C: [  1.4 -30.8  -7.0   6.5   4.2  -1.7  11.8  -5.3   4.8  46.7  -0.6  16.0
 -80.1]
Z: [  2.3  -5.6 -10.5  16.3  -6.9  12.8   6.6  -3.5   6.5  48.9  -2.0  13.1
   7.4]
Q: [  9.9 -24.0  -0.5   3.6 -18.5   6.8   9.4  -7.2   5.7  16.8  13.2   7.5
 -26.5]
U: [ -1.4   3.1  -4.8   5.8   3.2   9.5  -9.2  -4.4  13.5 -62.0  -8.5  21.1
 -12.5]
W: [  2.3  -5.6 -10.5  16.3  -6.9  12.8   6.6  -3.5   6.5  48.9  -2.0  13.1
   0.8]
J: [ -8.8  29.4  11.9  17.8   4.4   2.3   8.5  -2.0  -4.7  56.2  -0.3  18.6
 -18.6]
key -> tag
[-0.7] -> J_183
[13.3] -> J_162
[8.5] -> J_986
[13.2] -> J_355
[-0.4] -> J_380
[-0.6] -> J_667
[-0.3] -> J_657
[-8.5] -> J_530
join J 11: 	J_657
q: [  2.3  -5.6 -10.5  16.3  -6.9  12.8   6.6  -3.5   6.5  48.9  -2.0  13.1
   7.4]	Z
q: [  1.4 -30.8  -7.0   6.5   4.2  -1.7  11.8  -5.3   4.8  46.7  -0.6  16.0
 -80.1]	C
after: [11.9]	[17.8]
after: [-1.7]	[11.8]

E: [  2.6   6.0   8.8 -27.2 -36.0   8.7  -8.1   3.5  -3.8  -7.0  -9.7   4.7
   2.9  -0.2  17.1  -7.1   6.3   0.1  -3.6  12.0 -12.0 -10.6  -7.2  -8.4
  -0.6   7.3  25.9  -2.3 -29.6   6.9  -2.0   2.4  19.8   3.2  -8.1   9.7
 -14.0 -17.3  -3.1 -59.4  -0.6  -1.4  -5.4]
B: [  4.6   5.7  14.7   4.6   2.9  51.6  -4.1  -5.2  -9.0   9.7   1.0 -10.8
   3.3   1.4  -3.3  -6.7   1.4   1.8   9.5  -0.3  -1.4  -6.6   3.6 -10.7
  -8.4   3.8  -0.2   1.3   4.0  -1.1   5.8  19.9   6.6  -3.2  11.3 -10.3
   4.2  15.8   2.0 -26.6  -7.2   4.2  -3.7]
V: [ -2.9   6.3   9.6 -17.6  12.3   9.9   0.1  -1.9  -1.1  -5.1  11.1  22.8
   6.4   3.2 -27.0   0.7  -7.1  -0.8   9.7  -9.4   4.1  16.9   1.4  21.1
   8.8   0.6  -4.3 -14.2 -50.7   1.1   5.1   1.9 -10.8  -2.1  -6.0   0.6
  10.6   1.2   0.4  21.9  24.4   5.5  -4.9]
K: [  3.2  -9.4   4.3   7.5 -25.4  44.0  -4.9   2.2  -0.8  -7.4  -5.2 -22.1
  -9.6   6.6 -14.9  -0.6   1.9   4.3  15.7   3.5 -12.4   3.5  -4.8  39.8
  -6.7  -4.0 -22.7   2.5 -26.8   0.7   5.8  19.9   6.6  -3.2  11.3 -10.3
   4.2  34.4  -3.7 -26.6  -7.2   4.2  -3.7]
A: [  4.6   5.7  14.7   4.6   2.9  51.6  -4.1  -5.2  -9.0   9.7   1.0 -10.8
   3.3   1.4  -3.3  -6.7   1.4   1.8   9.5  -0.3  -1.4  -6.6   3.6 -10.7
  -8.4   3.8  -0.2   1.3   4.0  -1.1  -4.1   7.9  26.0   1.7 -13.3  -5.6
 -14.0  -5.2   7.1 -11.5   2.1  -0.8   2.6]
q: [ -2.9   6.3   9.6 -17.6  12.3   9.9   0.1  -1.9  -1.1  -5.1  11.1  22.8
   6.4   3.2 -27.0   0.7  -7.1  -0.8   9.7  -9.4   4.1  16.9   1.4  21.1
   8.8   0.6  -4.3 -14.2 -50.7   1.1   5.1   1.9 -10.8  -2.1  -6.0   0.6
  10.6   1.2   0.4  21.9  24.4   5.5  -4.9]	V
Table of tags by key:
[1.3] -> J_604
[2.5] -> J_590
[2.6] -> J_214
[11.3] -> J_506
[11.2] -> J_818
join K 28: 	J_590

R: [-32.0 -48.5  27.3  32.8  31.5  55.8]
F: [-36.3 -40.7   9.0  29.4 -37.5  48.0]
Y: [  2.2   9.7   0.5  -9.8 -17.3 -37.4]
M: [-48.3 -22.0   8.9  30.0  22.7  60.8]
S: [-43.6 -46.6  56.8 -10.5  59.8  66.6]
N: [ 26.0  26.1   8.7 -24.0  22.7 -43.0]
tags:
[-36.3] -> J_150
[2.2] -> J_795
[25.9] -> J_508
[55.8] -> J_884
[26.0] -> J_711
[-48.5] -> J_735
[-32.1] -> J_704
[-48.3] -> J_421
[-32.0] -> J_449
[-43.6] -> J_78
join R 1: 	J_449
q: [-36.3 -40.7   9.0  29.4 -37.5  48.0]	F
after: [26.0]	[26.1]
after: [8.9]	[30.0]
after: [-48.3]	[-22.0]
after: [-36.3]	[-40.7]

T: [ 21.9   0.6  17.1  -7.1 -10.2 -18.0 -22.6  29.2 -57.3  -0.1  16.2 -28.5
  45.5 -11.4 -44.9  28.7  16.7  41.1  21.0  41.1  -4.4  21.6   0.7 -23.2
  15.6]
G: [ -0.7  11.8  41.1  -7.8   8.3 -10.2   8.8 -19.6 -21.1  38.0  50.7  10.0
  34.1  15.3   9.0  15.0  16.1  70.2 -26.4 -15.8  63.6  14.3  10.8 -27.6
 -20.5]
H: [ 16.7 -34.2 -62.2  51.5  41.3  47.5   5.9 -17.4  32.8 -33.4 -33.6   1.2
 -13.3 -54.2  -9.6  43.0   7.6  22.1  58.0  15.1 -30.4  49.8 -15.0   9.3
  30.6]
P: [ 10.2  -6.1  15.9 -24.6  78.9  37.7 -33.0 -35.4  62.7 -17.9 -28.0  76.3
 -12.3 -19.0  47.6  57.6  52.6   3.7 -31.1 -20.9  30.8 -16.3  64.0 -11.2
   1.7]
L: [ -8.0   3.2   5.0 -29.7   0.5   1.8 -27.8  11.8  32.7 -20.7 -35.5  19.9
 -28.7   7.0  17.0  -6.8   5.1 -64.9 -19.4   0.0 -27.9 -44.9  22.1  16.7
   1.3]
X: [ -5.5  14.3  44.8 -46.6  17.0  -5.6 -75.4   6.3  26.8  18.3  -2.1  11.7
   8.0  13.7  26.0  36.0  47.4   4.2 -35.1  -3.7   4.3 -46.9  32.4  -7.3
 -23.8]
after: [0.0]	[-27.9]
key -> tag
[4.3] -> J_276
[16.2] -> J_275
[-27.9] -> J_186
[30.7] -> J_686
[-4.4] -> J_462
[30.8] -> J_966
[-4.3] -> J_535
join T 21: 	J_462

vimos: [ 14.2 -32.7  13.3 -15.0 -36.7 -31.4]
kuler: [  4.8  16.5 -56.8   9.8   7.3 -18.8]
tobe: [ 37.0 -21.1 -28.2 -10.9   1.7  -8.3]
Moke: [ 51.8  24.3  21.9 -59.1  -9.6   4.3]
taz: [  2.1 -27.6  11.8  -1.3 -36.7 -36.6]
sezod: [-22.1   8.7  -9.6 -50.9  14.1 -51.4]
zub: [ -4.6  15.2 -31.1 -45.4  13.0 -48.3]
after: [-10.9]	[1.7]
tags:
[-22.1] -> J_572
[11.8] -> J_316
[-28.2] -> J_283
[-9.7] -> J_60
[21.9] -> J_651
[-9.6] -> J_91
[-9.5] -> J_500
[-31.1] -> J_413
join sezod 3: 	J_91

pino: [-11.4  -8.8   5.5  -0.6   5.9   0.9 -11.2 -20.2   0.0  -4.0  -2.7  44.2
  20.9 -10.7  -5.4 -17.2  -2.1  67.0  -0.5  -1.6  -1.5  -1.4  -9.2  -5.8
 -22.1  -3.9 -18.0  41.0  -4.8 -33.9  61.7   8.1 -14.3  28.5 -14.4  -1.4
 -20.4  -9.3  -6.3   0.4  59.5  -1.0  -0.9   9.8  -8.2]
dul: [-11.4  -8.8   5.5  -0.6   5.9  43.3 -11.2 -20.2   0.0  -4.0  -2.7  44.2
  20.9 -10.7  -5.4   4.3  -2.1  67.0  -0.5  -1.6   0.0  -1.4  -9.2  -5.8
 -22.1  -3.9 -18.0  41.0  -4.8 -33.9  61.7   8.1 -14.3  -7.1 -14.4  -1.4
 -20.4  -9.3  -6.3   0.4  59.5   4.1  -0.9   9.8  -8.2]
sudoz: [-12.2  -4.1   5.0 -15.0 -25.9  15.0 -19.8  22.1  -1.8 -19.5  -6.8  26.9
  24.8 -14.6  -8.0 -41.0  -8.4  30.5  20.9  30.8   0.7  -4.9 -22.6 -23.6
 -46.4  -6.8 -57.5  22.8 -15.6 -67.5  29.1  27.2 -36.7  11.4 -26.6  -7.0
  35.6 -21.3  -9.1 -11.4  36.7  42.7  -9.7  13.4   7.1]
luf: [-12.2  -4.1   5.0 -15.0 -25.9  15.0 -19.8  22.1  -1.8 -19.5  -6.8  26.9
  24.8 -12.1  -8.0 -41.0  -8.4  30.5  20.9  30.8   0.7  -4.9 -22.6 -23.6
 -46.4  -6.8  -1.9  22.8 -15.6 -67.5  29.1  27.2 -36.7  11.4 -26.6  -7.0
  35.6 -21.3  -9.1 -11.4  36.7  42.7  -9.7  13.4  47.2]
Der: [-12.2  -4.1   5.0 -15.0 -25.9  15.0 -19.8  22.1  -1.8 -19.5  -6.8  26.9
  24.8 -12.1  -8.0 -41.0  -8.4  30.5  20.9  30.8   0.7  -4.9 -22.6 -23.6
 -46.4  -6.8 -57.5  22.8 -15.6 -67.5  29.1  27.2 -36.7  11.4 -26.6  -7.0
  35.6 -21.3  -9.1 -11.4  36.7  42.7  -9.7  13.4   7.1]
q: [-11.4  -8.8   5.5  -0.6   5.9  43.3 -11.2 -20.2   0.0  -4.0  -2.7  44.2
  20.9 -10.7  -5.4   4.3  -2.1  67.0  -0.5  -1.6   0.0  -1.4  -9.2  -5.8
 -22.1  -3.9 -18.0  41.0  -4.8 -33.9  61.7   8.1 -14.3  -7.1 -14.4  -1.4
 -20.4  -9.3  -6.3   0.4  59.5   4.1  -0.9   9.8  -8.2]	dul
tags:
[-4.1] -> J_521
[44.2] -> J_154
[-4.0] -> J_417
[-19.5] -> J_503
[44.1] -> J_981
join pino 10: 	J_417
q: [-12.2  -4.1   5.0 -15.0 -25.9  15.0 -19.8  22.1  -1.8 -19.5  -6.8  26.9
  24.8 -12.1  -8.0 -41.0  -8.4  30.5  20.9  30.8   0.7  -4.9 -22.6 -23.6
 -46.4  -6.8  -1.9  22.8 -15.6 -67.5  29.1  27.2 -36.7  11.4 -26.6  -7.0
  35.6 -21.3  -9.1 -11.4  36.7  42.7  -9.7  13.4  47.2]	luf
q: [-12.2  -4.1   5.0 -15.0 -25.9  15.0 -19.8  22.1  -1.8 -19.5  -6.8  26.9
  24.8 -14.6  -8.0 -41.0  -8.4  30.5  20.9  30.8   0.7  -4.9 -22.6 -23.6
 -46.4  -6.8 -57.5  22.8 -15.6 -67.5  29.1  27.2 -36.7  11.4 -26.6  -7.0
  35.6 -21.3  -9.1 -11.4  36.7  42.7  -9.7  13.4   7.1]	sudoz

lanag: [ 54.2  60.9  34.1  -5.7  29.3  42.8   8.9 -12.9 -54.4 -41.9 -21.1  -2.3
  56.1  49.5 -24.8 -35.6 -46.2 -17.7  45.8   1.3  53.0]
Nokap: [ 29.4  31.0  10.7 -11.6   8.3  34.3   4.4 -20.3 -69.5 -57.5 -22.6 -23.6
  60.7  13.2  17.4 -43.4 -78.2 -30.1  26.0   2.1  48.6]
depep: [ 54.2  60.9  34.1  -5.7  29.3  42.8   8.9 -12.9 -54.4 -41.9 -21.1 -15.9
  33.0  44.0  18.1 -39.0 -68.5 -14.0  48.9   8.6  48.7]
nupim: [ 29.4  31.0  10.7 -11.6   8.3  54.1   4.4 -20.3 -69.5 -57.5 -22.6 -23.6
  19.2  13.2  17.4 -43.4 -78.2 -27.0  26.0   2.1  48.6]
tags:
[60.9] -> J_820
[-15.8] -> J_198
[60.8] -> J_511
[-68.5] -> J_516
[-15.9] -> J_875
[31.0] -> J_210
join depep 2: 	J_820
after: [56.1]	[49.5]
q: [ 54.2  60.9  34.1  -5.7  29.3  42.8   8.9 -12.9 -54.4 -41.9 -21.1  -2.3
  56.1  49.5 -24.8 -35.6 -46.2 -17.7  45.8   1.3  53.0]	lanag

dev: [26.3 40.6 -0.5 39.0]
Suzut: [-35.7 -69.0 -35.6  42.9]
bobus: [-39.7 -63.1  12.5 -69.1]
key -> tag
[42.8] -> J_359
[42.9] -> J_95
[43.0] -> J_362
[39.0] -> J_187
[-35.6] -> J_786
join Suzut 4: 	J_95
after: [-63.1]	[12.5]
after: [-35.6]	[42.9]
after: [40.6]	[-0.5]
q: [26.3 40.6 -0.5 39.0]	dev

zaba: [-37.1   3.7   7.6  -0.4  10.9 -14.5 -26.6   6.8 -13.7  -4.9   9.2  -7.4
  35.5  12.7   2.8 -11.8 -42.6  -6.0 -19.8   2.6   6.2   1.1  37.9   0.1
 -17.7  13.5  -0.5  -7.7   7.9   4.4  -6.2   3.8   7.4  -0.3  -9.3  -6.0
  -0.8  -7.6  19.9  -9.8   2.8  23.5   0.4 -15.1]
Sasun: [-24.7  15.2  28.4 -11.5  12.4 -15.6 -10.3  16.7 -11.2  -1.9   7.1 -17.3
  19.4  -9.1   5.2 -17.7 -19.7  -7.7  -8.2 -29.2  16.0  -4.1  18.6  -3.9
  -1.8  19.5  -3.5  -2.7  -9.0 -18.7   0.9  -0.8 -11.2 -15.8 -10.6   8.3
  -8.2 -17.0   3.6  -7.0  18.4   7.9  20.6 -12.6]
nelut: [-24.7  15.2  28.4 -11.5  12.4 -15.6 -10.3  16.7 -11.2  -1.9   7.1 -17.3
  25.9  -9.1   5.2 -17.7 -19.7  -7.7  -8.2 -29.2  16.0  -4.1  18.6  -3.9
  -1.8  19.5  -3.5  -2.7  -9.0 -18.7   0.9  -0.8 -11.2 -15.8 -10.6   8.3
  -8.2 -17.0  11.2  22.1 -15.4  -0.6  -3.7  11.9]
tags:
[18.4] -> J_796
[2.8] -> J_88
[-15.4] -> J_266
[-3.9] -> J_299
join Sasun 41: 	J_796
q: [-24.7  15.2  28.4 -11.5  12.4 -15.6 -10.3  16.7 -11.2  -1.9   7.1 -17.3
  19.4  -9.1   5.2 -17.7 -19.7  -7.7  -8.2 -29.2  16.0  -4.1  18.6  -3.9
  -1.8  19.5  -3.5  -2.7  -9.0 -18.7   0.9  -0.8 -11.2 -15.8 -10.6   8.3
  -8.2 -17.0   3.6  -7.0  18.4   7.9  20.6 -12.6]	Sasun
after: [35.5]	[12.7]

madim: [ 36.1 -59.4  39.2 -69.3  23.2  40.5 -21.2  67.1 -30.1  69.9  29.3 -66.2
 -22.8 -70.1 -19.3  68.3 -45.5 -34.3  51.2 -57.1  62.4 -33.1  54.9 -59.0
 -47.1 -55.2 -74.6  13.6 -31.4]
Lar: [ -3.5 -40.1 -43.3 -71.1   5.0  33.8 -62.8  36.7 -58.3   6.5  51.6  40.5
  58.9 -52.4  45.2  39.8 -44.7  71.0  11.3 -50.7 -22.0  32.5  17.8 -70.3
   3.8 -69.2   7.2  -3.7  35.0]
fesez: [-20.8  63.7  72.6 -63.7  62.3  26.4  46.5 -63.4  20.3 -35.2  63.4  35.6
  47.3  29.5  59.1   7.0  -8.8  29.5  71.1 -66.8 -25.0  54.8  26.0 -37.7
   2.3 -16.4  66.8 -61.4  17.7]
key -> tag
[35.1] -> J_119
[35.0] -> J_839
[-31.4] -> J_461
[34.9] -> J_32
[5.0] -> J_663
join Lar 29: 	J_839
q: [-20.8  63.7  72.6 -63.7  62.3  26.4  46.5 -63.4  20.3 -35.2  63.4  35.6
  47.3  29.5  59.1   7.0  -8.8  29.5  71.1 -66.8 -25.0  54.8  26.0 -37.7
   2.3 -16.4  66.8 -61.4  17.7]	fesez

Pudap: [ 11.8 -14.0  12.0   7.4   2.3  -8.7]
nufo: [ -8.4 -38.5  22.8  17.3  30.9   6.0]
Lus: [-17.5 -32.4  26.8  -7.5  63.8 -20.0]
Bofi: [-18.7 -32.5  25.6  -6.6  63.2 -22.9]
vabob: [ -0.1 -38.3  18.8  22.4  21.6   9.7]
ribu: [-24.5 -23.2  34.7  -0.8  69.2 -68.2]
Rovuk: [ -3.1 -19.7   8.3   2.1  22.4 -62.0]
tovu: [ -4.7 -48.7  21.7  19.9  44.4  -0.4]
pom: [-19.6 -19.0  15.7  35.7  40.0 -56.1]
key -> tag
[9.7] -> J_648
[-19.9] -> J_554
[-62.0] -> J_879
[-68.2] -> J_803
[26.8] -> J_147
[-0.5] -> J_548
[-0.4] -> J_118
[-22.9] -> J_708
[-20.0] -> J_244
[63.8] -> J_823
join Lus 6: 	J_244
q: [ -0.1 -38.3  18.8  22.4  21.6   9.7]	vabob
after: [-0.8]	[69.2]

luz: [  8.2 -56.4 -22.2 -57.1 -53.6  27.3 -37.0  62.6 -37.4  42.9  -1.0 -30.5
 -16.2  53.1 -49.7 -30.5 -24.1  48.1  -8.7 -30.0  -4.9 -30.6 -36.4  69.0
  34.4 -18.2  52.5  25.6 -52.4 -34.7]
biruk: [-33.7  15.2 -19.4  -6.9  12.6 -20.8  45.8   6.1   4.9 -20.2 -53.6  -9.7
 -24.6 -17.9  12.1  -3.4  43.1  -5.3  -2.1  23.1  -2.0 -10.2   3.1 -11.3
  -6.0  -1.4  -1.0 -12.4 -13.7  -3.5]
sipof: [-33.7  15.2 -19.4  -6.9  12.6 -20.8  45.8   6.1   4.9 -20.2 -53.6  -9.7
 -24.6 -17.9  12.1  -3.4  43.1  -5.3 -21.1  23.1  -2.0  -3.4   3.1 -11.3
  -6.0  -1.4  -1.0 -12.4 -13.7  -3.5]
after: [-36.4]	[69.0]
key -> tag
[-5.3] -> J_955
[4.8] -> J_252
[4.9] -> J_914
[-37.4] -> J_520
[-5.4] -> J_480
join sipof 9: 	J_914
q: [  8.2 -56.4 -22.2 -57.1 -53.6  27.3 -37.0  62.6 -37.4  42.9  -1.0 -30.5
 -16.2  53.1 -49.7 -30.5 -24.1  48.1  -8.7 -30.0  -4.9 -30.6 -36.4  69.0
  34.4 -18.2  52.5  25.6 -52.4 -34.7]	luz
q: [-33.7  15.2 -19.4  -6.9  12.6 -20.8  45.8   6.1   4.9 -20.2 -53.6  -9.7
 -24.6 -17.9  12.1  -3.4  43.1  -5.3  -2.1  23.1  -2.0 -10.2   3.1 -11.3
  -6.0  -1.4  -1.0 -12.4 -13.7  -3.5]	biruk
q: [-33.7  15.2 -19.4  -6.9  12.6 -20.8  45.8   6.1   4.9 -20.2 -53.6  -9.7
 -24.6 -17.9  12.1  -3.4  43.1  -5.3 -21.1  23.1  -2.0  -3.4   3.1 -11.3
  -6.0  -1.4  -1.0 -12.4 -13.7  -3.5]	sipof

